Here are made-up elements, facts about them, and rows of numbers that follow some of those facts. Name the element behind each unnamed row.

How the elements are related:
zavi: zemir b; vifan trisko,pluzok
flurin: zemir b; groruk ribre
gruklil: zemir a
nudi: zemir b; groruk rabrek
stadu: zemir a; groruk kestelak
robros: zemir a; vifan gruklil
zipun: zemir a; groruk pledris; vifan gruklil
figek: zemir b; groruk kluplun; vifan zipun
draskigror: zemir a; groruk stadu
lado: zemir a; vifan gruklil
pledris: zemir a; dinuk noni
noni: zemir a; dinuk kestelak
dopu: zemir a; vifan stadu; dinuk kestelak
skelom: zemir b; vifan sadogrus,flovatre,grikis,dopu,vibestos
ribre: zemir a; groruk nuzal
flovatre: zemir a; vifan bafe; dinuk truple
kestelak: zemir a; groruk figek
nudabrum: zemir a; vifan damun
sadogrus: zemir b; groruk riskir; vifan grikis
fefak: zemir b; groruk skivun
tribrin: zemir b; groruk rofidre; vifan rabrek,flovatre,treple,stadu
drazus: zemir b; dinuk kestelak
rofidre: zemir a
klorul: zemir a; groruk tribrin
trisko: zemir b; vifan grikis
zotam: zemir a; vifan sadogrus
kluplun: zemir b; groruk stiskes
treple: zemir a
brigoste: zemir a; groruk drazus; vifan skelom
fonas: zemir b; groruk zotam
taklum: zemir a; vifan zipun
damun: zemir b; groruk rekos; vifan flurin
skegru: zemir a; groruk gribe
vaskasi: zemir a
pluzok: zemir a; vifan drefliva
brebom: zemir b; groruk vaflan
bafe: zemir a; groruk draskigror; vifan zipun
grikis: zemir a; vifan flovatre,figek
truple: zemir a; groruk damun; dinuk noni
brizok: zemir b; vifan trisko,flovatre
rabrek: zemir b; groruk vaskasi
vibestos: zemir b
rekos: zemir b; groruk skegru
gribe: zemir b; vifan flovatre
nuzal: zemir b; dinuk noni,nudabrum,kestelak
riskir: zemir b; groruk nudabrum; dinuk nudabrum
vaflan: zemir a
stiskes: zemir b; groruk brebom; vifan lado
trostik: zemir b; vifan grikis
drefliva: zemir a; vifan bafe
skivun: zemir a; groruk nudi

Some elements and their rows:
10,16,5,8,-1,-9,-19,-17,-3,20,-10,2,-5,2,2,-7,4,4,-20,-18,-2,-7,8: brizok
-7,-9,0,5,-4,44,-15,2,7,42,4,1,8,-11,-20,-11,-7,-6,-43,28,-16,-4,36: skelom
-4,2,-6,-12,-8,16,7,8,-2,0,-4,-1,6,-1,-5,10,7,-3,6,5,1,3,13: vibestos
26,-28,-3,-22,21,6,-19,-12,13,-8,13,0,7,-21,1,5,-38,-4,24,-13,-6,3,28: dopu
-31,12,-11,-6,2,12,-15,3,-7,-10,6,3,10,9,16,16,19,8,16,2,-24,8,28: klorul
-3,13,-4,-1,11,22,-36,-11,1,1,7,1,7,4,24,8,9,5,8,-14,-25,4,30: tribrin
0,24,4,-4,1,-32,18,12,5,-15,-8,3,-7,3,-2,-1,29,0,-8,10,-13,-4,-3: gruklil
0,-16,-8,24,4,11,1,22,-1,-14,-6,-3,-15,-7,9,-19,-6,3,-32,4,15,8,-5: taklum
-19,3,5,5,6,-3,-13,-10,-1,21,8,-1,-6,0,-7,12,-5,3,-8,17,9,-6,-3: trostik
0,5,-5,-9,-8,-19,0,6,-3,3,1,-1,8,-11,8,-2,17,1,36,-9,5,-4,-4: draskigror
-7,5,9,15,2,-11,18,4,-5,-12,-3,-2,-3,8,2,-5,9,-28,7,6,24,7,26: pledris
6,-5,7,-25,4,21,25,-9,0,2,-14,-7,1,5,-6,4,0,9,19,-6,9,13,-2: vaflan
3,-8,3,-28,5,11,19,1,-3,2,-15,-2,1,4,-7,6,2,10,14,-3,1,10,2: brebom
2,-15,-4,-2,-4,-25,14,-35,-3,10,34,-5,6,-7,15,-29,-25,1,-43,-23,-19,10,-5: pluzok
3,0,1,-17,0,4,15,3,-3,5,-10,-1,4,2,-1,5,6,8,20,-3,2,8,-2: kluplun
27,8,1,9,-5,30,-21,-26,4,13,-18,3,-6,8,19,8,16,-6,-26,-9,-9,-6,-31: gribe
0,-1,-11,-13,-3,17,4,-13,-2,-13,-13,2,-5,3,7,22,13,-3,6,3,-9,-3,-26: skegru
0,-1,-1,-5,-1,-7,17,10,-3,7,-8,4,3,-1,0,9,4,-3,17,-11,15,3,2: skivun

Name these rows:
A row may be one of the elements named above.
17,-13,-2,22,1,-7,2,-37,7,-9,-9,-6,6,4,-15,-42,-18,2,28,16,13,-13,13 -> nudabrum
-24,16,-12,19,-4,17,12,19,12,20,41,1,3,4,-7,21,-30,-3,-19,7,21,1,3 -> zotam
2,-12,-3,0,-5,-30,15,-33,-3,10,30,-3,5,-7,14,-19,-24,3,-46,-22,-17,11,-6 -> pluzok
19,-26,6,13,-5,-4,7,-1,1,9,46,2,11,5,35,-21,-16,1,-30,-6,-13,14,-35 -> drefliva
-11,-9,7,52,14,-34,16,48,-2,-31,-16,10,-29,-4,0,-45,15,-18,-67,25,9,7,30 -> zipun
3,-7,19,2,-20,12,-15,7,-1,-11,1,-5,-4,-12,-30,15,-35,7,-34,16,-17,11,31 -> brigoste
2,-12,16,4,-19,5,-13,7,-1,-11,1,-6,-2,-12,-32,9,-36,6,-29,20,-15,9,34 -> brigoste
-26,27,-8,0,-1,20,-9,-10,-1,-11,5,-7,6,9,28,13,22,4,16,-3,-11,11,17 -> rofidre
-13,-20,-1,57,5,37,-17,-44,6,-20,-31,14,5,-3,-25,-15,-28,-1,36,5,-9,-5,-43 -> damun
-1,-23,-9,25,7,13,0,26,-3,-5,-23,-4,-24,-14,10,-18,-2,12,-36,-4,27,9,-2 -> figek
16,-13,-2,-29,9,-18,-9,-1,4,-6,8,-2,10,-22,11,12,-7,-3,63,-20,4,-3,7 -> stadu
-6,9,8,17,3,2,-33,-10,-3,38,4,0,-14,4,-2,19,2,3,-30,7,14,-10,0 -> grikis
7,4,11,-4,7,-8,12,-6,5,7,-9,1,1,-1,-12,-10,8,12,-6,1,-12,5,-1 -> stiskes
38,0,13,22,-5,19,-26,10,0,26,6,9,6,14,28,-17,6,0,-25,-14,-5,0,-21 -> flovatre
-3,-8,-2,6,-5,45,-16,5,8,40,5,2,7,-13,-27,-3,-4,-6,-43,26,-11,-5,35 -> skelom
-4,-23,-10,27,7,11,0,28,-4,-2,-23,-3,-24,-17,11,-20,-3,13,-44,-3,26,13,0 -> figek
-4,8,-2,1,0,-21,2,-25,-4,9,7,-5,-6,-5,1,-11,-14,3,-29,-19,-4,1,6 -> zavi
2,18,6,8,4,-30,7,3,8,-8,-3,5,-7,-1,-8,-11,18,2,-28,13,-15,-4,-1 -> robros
-5,5,12,12,4,-15,16,8,-5,-11,-6,0,-4,9,2,-8,5,-29,11,6,24,8,21 -> pledris
8,33,13,11,5,-49,14,0,11,-8,-3,7,-8,0,-8,-19,30,3,-31,17,-31,-9,-1 -> lado
-6,3,11,13,3,-11,16,8,-5,-13,-5,-3,-5,11,7,-4,7,-28,8,7,24,8,23 -> pledris
-17,-26,-5,2,7,-14,-10,-10,0,29,36,-1,1,6,-24,-3,-15,4,-10,69,3,-26,26 -> sadogrus
-4,-10,-1,4,-7,43,-16,6,8,42,6,1,6,-12,-25,-6,-10,-8,-38,28,-11,-4,39 -> skelom
23,-28,-3,-23,24,5,-21,-9,13,-10,9,-1,5,-20,1,5,-40,-6,31,-15,-8,2,28 -> dopu
40,1,12,25,-5,23,-28,11,0,27,6,9,7,15,28,-10,7,0,-27,-12,-6,1,-19 -> flovatre
-26,23,-8,-1,1,20,-7,-14,-1,-12,6,-7,5,7,25,12,21,3,16,3,-13,10,19 -> rofidre
12,-30,-5,45,-4,-4,-12,41,-3,5,20,7,-5,-13,42,-27,8,5,-23,-1,7,10,-34 -> bafe
-15,18,-19,6,-7,3,12,31,1,0,24,7,5,10,-3,31,-22,1,1,-15,21,-3,13 -> fonas
-23,14,3,7,7,-24,-21,-33,-6,29,10,-5,-14,0,-10,17,-8,7,-30,-3,8,-12,7 -> trisko

Now the same elements, written a new way:
Some elements and their rows:
-14,5,-2,1,4,-10,-5,9,3,2,3,-13,2,0,0,-5,17,2,-13,-2,-3,-6,-3,-7,3,7,0,2,-5,1,-1,2: pledris
36,6,1,-6,-4,1,25,-39,-9,-14,4,21,6,8,5,10,5,-3,25,-1,11,-13,8,-17,-12,14,7,-30,11,6,-8,7: gribe
-17,5,0,-1,3,-9,-1,13,2,-1,-1,-3,-1,1,-1,-9,3,2,-8,-2,-2,-4,-8,-5,6,-2,-3,-3,-1,1,-1,1: vibestos
-17,14,-4,3,3,-10,1,14,-2,9,7,-22,6,2,6,-9,36,1,-10,-3,-8,-7,1,-10,1,15,3,6,-5,1,-3,4: vaskasi
2,-16,2,-4,-3,-7,3,16,-4,18,-5,-13,-5,8,2,-13,-30,6,2,7,7,3,-11,7,18,22,-2,10,0,1,-9,-15: draskigror
75,-56,12,3,14,19,12,5,-3,15,21,-29,9,-3,5,51,3,-20,-7,2,10,20,18,24,8,16,-10,18,31,2,10,-21: bafe
-14,6,-1,2,4,-11,-4,11,4,3,3,-13,3,1,2,-5,16,2,-9,-2,-3,-7,-2,-5,3,13,1,0,-5,1,-1,4: rofidre
6,8,-2,-6,-1,-4,26,-8,-4,-8,3,8,1,8,4,-1,-13,0,3,-1,4,-9,-3,-8,-3,-1,7,-24,15,4,-3,4: tribrin
-19,3,-1,-2,6,-11,4,18,5,1,0,-7,0,1,1,-9,4,2,-16,-2,-5,-8,-8,-3,6,-1,-1,-3,0,1,1,2: treple
-14,6,-1,0,4,-11,-6,11,3,1,2,-15,3,2,0,-6,15,2,-11,-2,-3,-6,-3,-7,3,9,0,1,-4,1,-2,3: drazus
-17,7,-2,2,4,-10,-7,9,3,3,3,-12,2,1,1,-5,20,1,-11,-3,-3,-6,-3,-8,1,8,1,0,-7,3,-3,2: nuzal
14,6,-4,-2,2,11,-10,-13,10,1,-8,14,-6,6,-19,-1,-42,9,-31,14,-3,4,7,20,-14,21,17,-1,0,4,14,-10: stiskes
-17,-1,-5,-4,4,1,-13,2,19,-1,7,12,-7,2,-9,-9,-50,3,-41,4,-5,-2,-2,7,17,27,0,-6,10,5,11,-9: brebom
-15,2,-5,-4,3,-1,-17,-4,19,3,9,7,-8,3,-8,-14,-42,3,-37,5,-5,-5,3,2,15,39,0,-6,7,6,9,-10: vaflan
15,-44,-1,12,0,28,-51,-17,10,12,15,-11,7,-32,-8,20,70,-19,6,-1,-4,35,18,34,14,-29,-27,38,-3,-3,-2,-18: figek
31,9,3,13,9,4,-31,19,-3,12,-20,-26,1,5,-20,18,23,14,-30,10,-2,8,12,22,-44,25,23,31,-32,-5,16,-1: gruklil
-10,1,0,0,-29,17,-7,-43,-9,1,-6,34,-8,-7,9,-14,-11,0,73,0,10,12,5,-16,10,-10,-16,2,-12,-9,-14,0: trostik
-17,5,0,1,6,-10,0,18,1,-1,2,-12,1,-1,3,-2,16,0,-15,-6,-4,-6,-5,-6,1,-3,-1,1,-6,-2,2,6: nudi

Which element is each row?
A row may be one of the elements named above.
-9,-9,-2,-7,0,-9,11,9,1,10,-4,-5,-3,8,0,-22,-30,5,-8,6,3,-2,-15,10,19,2,4,1,6,6,-11,-11 -> stadu
-10,8,-2,-4,2,-8,14,3,-1,-3,-1,3,1,6,2,-7,-11,3,-2,-1,0,-8,-6,-5,2,-1,5,-11,6,3,-2,4 -> dopu
-9,7,-2,2,-12,2,-9,-18,-4,2,0,7,-2,-3,3,-10,12,1,28,-1,3,3,2,-12,5,3,-8,3,-12,-3,-9,2 -> zotam
2,6,0,-8,-32,16,20,-54,-13,-6,-6,49,-7,2,11,-16,-36,3,76,3,14,4,5,-19,7,-13,-6,-18,2,-5,-15,2 -> skelom
64,17,4,14,8,12,-27,12,-10,11,-32,-23,-3,11,-27,27,20,19,-29,19,2,10,20,31,-68,36,35,32,-40,-7,21,-1 -> lado
-3,1,1,-2,-5,2,7,2,-2,-4,-3,11,-2,1,2,-5,-16,1,10,-1,2,0,-3,-5,0,-16,0,-4,0,-1,0,3 -> brigoste
39,6,3,12,7,8,-25,10,-6,7,-21,-19,1,5,-18,20,15,12,-21,10,1,8,14,19,-42,24,21,30,-28,-4,15,0 -> robros
15,5,-5,-1,2,10,-9,-12,10,0,-9,15,-7,5,-18,-3,-45,9,-36,14,-1,4,6,20,-12,27,15,-2,0,5,13,-10 -> stiskes
-17,2,-1,2,3,-11,-11,7,2,3,6,-13,4,-3,3,-6,28,-2,-5,-5,-4,-4,-2,-9,10,1,-6,4,-5,1,-3,4 -> nudabrum
-7,8,-1,-5,0,-8,14,3,-1,-2,-1,3,-1,7,1,-6,-12,2,-4,0,0,-8,-7,-7,3,-2,7,-12,6,2,-1,3 -> dopu
19,5,1,-8,-11,9,30,-31,-8,-10,-1,29,1,6,6,1,-24,-1,26,2,9,-4,5,-8,-4,-4,6,-24,17,3,-7,2 -> brizok
11,-4,3,-5,-43,31,9,-74,-15,-5,-1,58,-8,-6,14,-12,-19,-5,107,1,18,16,14,-24,11,-19,-22,-11,-1,-10,-20,0 -> grikis
75,-55,12,3,14,19,11,0,-2,16,21,-29,9,-4,6,49,9,-21,-7,2,10,20,18,24,9,16,-10,19,29,1,9,-20 -> bafe
-39,-2,-1,1,9,-14,-6,33,7,-3,2,-13,-2,-7,4,-7,2,-1,-15,-8,-9,-4,-15,-3,16,-22,-13,5,-2,-1,3,5 -> flurin
-17,2,-2,2,3,-10,-8,8,3,2,6,-11,2,-3,3,-7,30,-2,-6,-5,-6,-4,-2,-8,9,5,-9,2,-3,1,-5,2 -> nudabrum
-47,1,-2,2,6,-13,-8,32,7,5,8,-21,0,-8,8,-11,20,-5,-11,-11,-13,0,-11,-9,20,-17,-16,9,-2,-3,0,5 -> damun
4,4,1,-4,-2,1,14,-9,-4,-4,0,10,0,4,3,-1,-15,0,10,1,2,-3,-2,-4,-1,-5,5,-11,8,1,-2,2 -> zavi
-7,8,-1,-5,0,-7,13,5,1,-3,-1,4,0,6,3,-7,-12,1,-7,-1,1,-9,-7,-6,2,-3,6,-13,6,3,-3,4 -> dopu
-15,2,1,-1,-29,17,-7,-42,-9,1,-6,36,-8,-5,9,-13,-11,1,74,0,9,10,5,-17,14,-15,-17,3,-13,-8,-16,0 -> trostik
39,8,3,12,8,9,-26,10,-5,10,-21,-20,1,5,-18,21,21,12,-20,10,1,10,14,20,-43,20,21,29,-28,-6,15,-1 -> robros
27,5,1,-9,10,-5,43,-4,-3,-11,8,5,7,11,2,11,-20,-3,-27,1,1,-15,0,1,-9,7,18,-28,29,10,5,3 -> pluzok
-21,0,3,0,-45,25,-8,-52,-13,-3,-12,53,-14,-12,12,-18,-31,2,109,-1,13,20,1,-23,16,-33,-29,5,-21,-14,-20,1 -> sadogrus
60,-7,2,-11,17,2,62,-14,-4,-17,22,4,19,11,4,29,-10,-15,-31,-1,5,-18,9,6,-13,11,20,-44,54,15,9,2 -> drefliva
70,-2,2,-14,2,13,73,-48,-10,-21,20,31,13,13,8,25,-24,-15,8,2,12,-12,15,-4,-14,4,19,-55,56,14,1,1 -> flovatre
63,16,5,15,8,14,-30,11,-10,11,-34,-19,-2,10,-27,23,18,21,-29,19,3,12,20,32,-69,36,37,35,-41,-5,20,-1 -> lado
59,-22,9,26,16,24,-59,24,0,16,-9,-41,4,-16,-20,57,71,-4,-21,4,-5,33,29,37,-48,7,0,58,-34,-12,26,-7 -> zipun
13,-24,4,13,12,11,-35,11,4,7,12,-27,8,-17,-1,31,60,-13,-6,-6,-6,17,15,12,-1,-4,-17,27,-8,-4,8,-5 -> taklum

